Below are the code and all the weights of a small trained network. Each question names an input and a target symbol and asks about switching units off, where a switched-off unit gives its printed mean instead of its output.

import numpy as np


def w(rows, s, z=0):
    codes = np.array(rows[::2]) - 128.0
    scale = np.full(codes.shape[1], s)
    scale[-1] = z or s
    return codes * scale


def norm(h):
    return h / np.sqrt((h * h).mean(-1, keepdims=True) + 1e-5)


def f(y):
    return np.maximum(y, 0)


def softmax(a):
    e = np.exp(a - a.max(-1, keepdims=True))
    return e / e.sum(-1, keepdims=True)


def log_softmax(a):
    a = a - a.max(-1, keepdims=True)
    return a - np.log(np.exp(a).sum(-1, keepdims=True))


def net(x, mask):
    ids = ['ΓΛΠΦΨαβεζθσω'.index(c) for c in x.split()]
    T = len(ids)
    res = E[ids] + P[:T]
    u = 0
    for l in range(2):
        r = norm(res)
        for j in range(2):
            rows = slice(2 * j, 2 * j + 2)
            q, k, v = (r @ M[l][rows].T for M in (Q, K, V))
            z = softmax(np.where(np.tri(T) > 0, q @ k.T / 2**0.5, -1e9)) @ v
            o = O[l][rows]
            res = res + np.where(mask[u + j], z, o[:, -1]) @ o[:, :-1]
        u += 2
        y = f(norm(res) @ A[l][:, :-1].T + A[l][:, -1])
        res = res + np.where(mask[u : u + 16], y, B[l][:, -1]) @ B[l][:, :-1]
        u += 16
    return log_softmax(norm(res)[-1] @ U[:, :-1].T + U[:, -1])


Q, K, V, O, A, B = {}, {}, {}, {}, {}, {}
E = w([
[179,156,172,118],'Γ',
[170,146,97,149],'Λ',
[163,133,135,143],'Π',
[153,135,99,112],'Φ',
[107,149,74,153],'Ψ',
[186,127,116,145],'α',
[125,143,101,136],'β',
[255,13,154,115],'ε',
[162,155,108,152],'ζ',
[168,121,77,156],'θ',
[135,172,96,153],'σ',
[125,151,142,141],'ω',
],0.0069)
P = w([
[73,126,124,52],'0',
[53,55,15,211],'1',
[242,209,108,151],'2',
[46,59,25,199],'3',
[225,177,193,116],'4',
[50,58,2,149],'5',
[192,170,180,107],'6',
[44,60,19,184],'7',
],0.0063)
Q[0] = w([
[159,133,122,88],'L0H0',
[102,3,85,123],'L0H0',
[132,153,124,11],'L0H1',
[106,147,134,86],'L0H1',
],0.018)
K[0] = w([
[253,101,153,109],'L0H0',
[116,50,134,153],'L0H0',
[202,134,128,128],'L0H1',
[98,207,171,102],'L0H1',
],0.013)
V[0] = w([
[181,213,25,128],'L0H0',
[112,241,195,62],'L0H0',
[236,88,187,67],'L0H1',
[174,254,177,231],'L0H1',
],0.011)
O[0] = w([
[122,196,72,137,196],'L0H0',
[93,185,207,42,2],'L0H0',
[110,171,187,242,90],'L0H1',
[255,76,113,167,23],'L0H1',
],0.0083)
A[0] = w([
[90,73,160,145,3],'L0N0',
[166,76,167,82,62],'L0N1',
[167,94,143,94,49],'L0N2',
[135,121,160,163,42],'L0N3',
[155,121,156,135,62],'L0N4',
[113,91,85,81,20],'L0N5',
[115,90,135,163,164],'L0N6',
[183,81,103,107,101],'L0N7',
[142,198,160,161,195],'L0N8',
[147,141,111,65,63],'L0N9',
[239,254,111,86,79],'L0N10',
[135,109,143,120,79],'L0N11',
[153,162,101,104,73],'L0N12',
[145,159,87,140,161],'L0N13',
[126,97,164,75,106],'L0N14',
[191,130,180,172,47],'L0N15',
],0.014,0.0018)
B[0] = w([
[138,174,123,135,143],'L0N0',
[159,170,147,67,138],'L0N1',
[125,176,142,98,137],'L0N2',
[128,106,120,179,146],'L0N3',
[130,95,127,147,143],'L0N4',
[163,129,113,209,196],'L0N5',
[137,118,73,130,178],'L0N6',
[70,163,138,122,190],'L0N7',
[157,136,172,188,207],'L0N8',
[111,116,74,144,151],'L0N9',
[201,254,178,112,255],'L0N10',
[138,145,127,127,130],'L0N11',
[123,115,128,163,160],'L0N12',
[136,88,149,135,196],'L0N13',
[133,104,125,61,136],'L0N14',
[129,49,138,195,176],'L0N15',
],0.027,0.0079)
Q[1] = w([
[153,105,254,141],'L1H0',
[121,181,179,117],'L1H0',
[152,127,209,118],'L1H1',
[116,61,146,108],'L1H1',
],0.031)
K[1] = w([
[242,85,151,222],'L1H0',
[169,212,95,171],'L1H0',
[255,86,103,146],'L1H1',
[158,113,79,101],'L1H1',
],0.025)
V[1] = w([
[56,244,45,167],'L1H0',
[14,119,220,163],'L1H0',
[215,162,185,100],'L1H1',
[134,132,61,6],'L1H1',
],0.016)
O[1] = w([
[124,76,223,28,255],'L1H0',
[10,135,141,183,166],'L1H0',
[106,91,47,159,173],'L1H1',
[176,98,202,218,34],'L1H1',
],0.012,0.0096)
A[1] = w([
[117,87,151,83,101],'L1N0',
[88,254,222,52,184],'L1N1',
[83,138,135,86,72],'L1N2',
[189,160,182,64,180],'L1N3',
[138,79,79,99,75],'L1N4',
[163,156,26,127,173],'L1N5',
[110,133,144,116,43],'L1N6',
[107,118,151,180,114],'L1N7',
[96,95,134,156,115],'L1N8',
[71,192,106,154,162],'L1N9',
[138,149,116,63,140],'L1N10',
[62,158,163,128,121],'L1N11',
[106,82,194,126,142],'L1N12',
[67,195,214,85,4],'L1N13',
[99,139,74,63,97],'L1N14',
[181,92,156,118,7],'L1N15',
],0.015,0.0034)
B[1] = w([
[130,128,108,178,157],'L1N0',
[50,221,229,209,255],'L1N1',
[142,185,122,132,152],'L1N2',
[66,172,99,211,210],'L1N3',
[132,89,85,85,162],'L1N4',
[150,188,179,124,197],'L1N5',
[141,142,119,141,132],'L1N6',
[127,137,164,74,176],'L1N7',
[120,93,167,112,173],'L1N8',
[189,140,98,140,185],'L1N9',
[103,155,148,63,167],'L1N10',
[91,101,144,108,165],'L1N11',
[151,176,100,87,186],'L1N12',
[123,252,144,172,177],'L1N13',
[149,189,149,102,172],'L1N14',
[171,180,100,117,144],'L1N15',
],0.032,0.0097)
U = w([
[106,148,5,168,80],'Γ',
[113,89,101,103,232],'Λ',
[36,77,97,174,136],'Π',
[65,76,216,77,116],'Φ',
[232,188,126,167,52],'Ψ',
[21,128,79,95,71],'α',
[212,113,228,89,4],'β',
[148,183,105,20,104],'ε',
[132,77,112,114,240],'ζ',
[49,201,177,159,105],'θ',
[199,96,99,120,192],'σ',
[163,66,170,206,192],'ω',
],0.014,0.0038)

Each question gives the input, a string of symbols that net reads in full, and the target symbol t.
The units are the heads (2 rows each of Q, K, V and O) and the neurons (one row each of A and B). Each row of codes is followed by its name. A weight is (code - 128) times the scale printed after its matrix; where a second scale follows, it is the last column's (O, A, B and U).
mask holds one flag per unit, layer by layer, with each layer's heads first. A switched-off unit (its flag False) gives its mean, the last column of its rows in O or B, instead of its output. The means were averaged over made-up inputs and are rounded, as every weight is.
A unit's drop is (log p(t) with every unit on - log p(t) with that unit switched off) / (log p(t) with every unit on - log p(t) with every unit switched off).
unit that matters most: the unit with the biggest drop
top k neurons: the k neurons with the biggest drops, biggest first
k most important neurons of layer l: the k neurons of layer l with the biggest drops, biggest first
input α Λ Ψ ε Φ Π, target α: 3 most important neurons of layer 0 -> [L0N10 L0N5 L0N8]
input Π ε β Λ Λ ε β Π, target Π: unit that matters most -> L0N10
input α Φ ω ε, target α: top 2 neurons -> [L0N10 L0N5]
input Γ θ σ β, target Γ: top 2 neurons -> [L0N5 L0N10]
input Φ ζ ε ω Ψ Φ, target Φ: top 2 neurons -> [L0N5 L0N10]
input Φ ω β Φ ε θ Φ ε, target Φ: top 3 neurons -> [L0N5 L0N10 L1N1]
input Π θ Ψ ε Π ω, target Π: top 3 neurons -> [L0N10 L1N1 L0N5]
input Ψ β θ Φ Γ Π Φ, target Ψ: 2 most important neurons of layer 0 -> [L0N15 L0N7]
input Γ Ψ ζ α α Ψ Φ Φ, target Γ: top 2 neurons -> [L0N5 L0N10]
input ω Φ ε Π, target ω: 2 most important neurons of layer 1 -> [L1N1 L1N3]
input ω Φ Γ β Γ ε, target ω: top 2 neurons -> [L0N14 L0N10]
input ω Ψ σ β, target ω: 2 most important neurons of layer 0 -> [L0N10 L0N14]
input ε ε ε, target ω: top 2 neurons -> [L0N15 L0N10]
input ω Γ ω ε σ Π σ Φ, target ω: unit that matters most -> L0H0
input Φ ω α α Φ α, target Φ: top 3 neurons -> [L0N5 L0N10 L1N1]
input β β ω ε Φ Ψ Γ ω, target β: 2 most important neurons of layer 0 -> [L0N10 L0N14]
input Φ ε α ζ, target Φ: top 2 neurons -> [L0N10 L0N5]
input Ψ Φ ε Γ ζ α β α, target Ψ: top 2 neurons -> [L0N10 L1N1]
input β Π ζ Φ, target β: 3 most important neurons of layer 0 -> [L0N10 L0N14 L0N9]
input Γ ε Φ α, target Γ: most important neuron of layer 0 -> [L0N10]
input α Π Λ σ, target α: top 4 neurons -> [L0N10 L0N5 L1N1 L0N8]
input Γ ε β Ψ β ε Π Ψ, target Γ: 2 most important neurons of layer 0 -> [L0N5 L0N10]
input Ψ Γ ε α α ε Φ Γ, target Ψ: 2 most important neurons of layer 0 -> [L0N10 L0N14]
input ε β Π β ε α, target ε: 2 most important neurons of layer 0 -> [L0N5 L0N10]
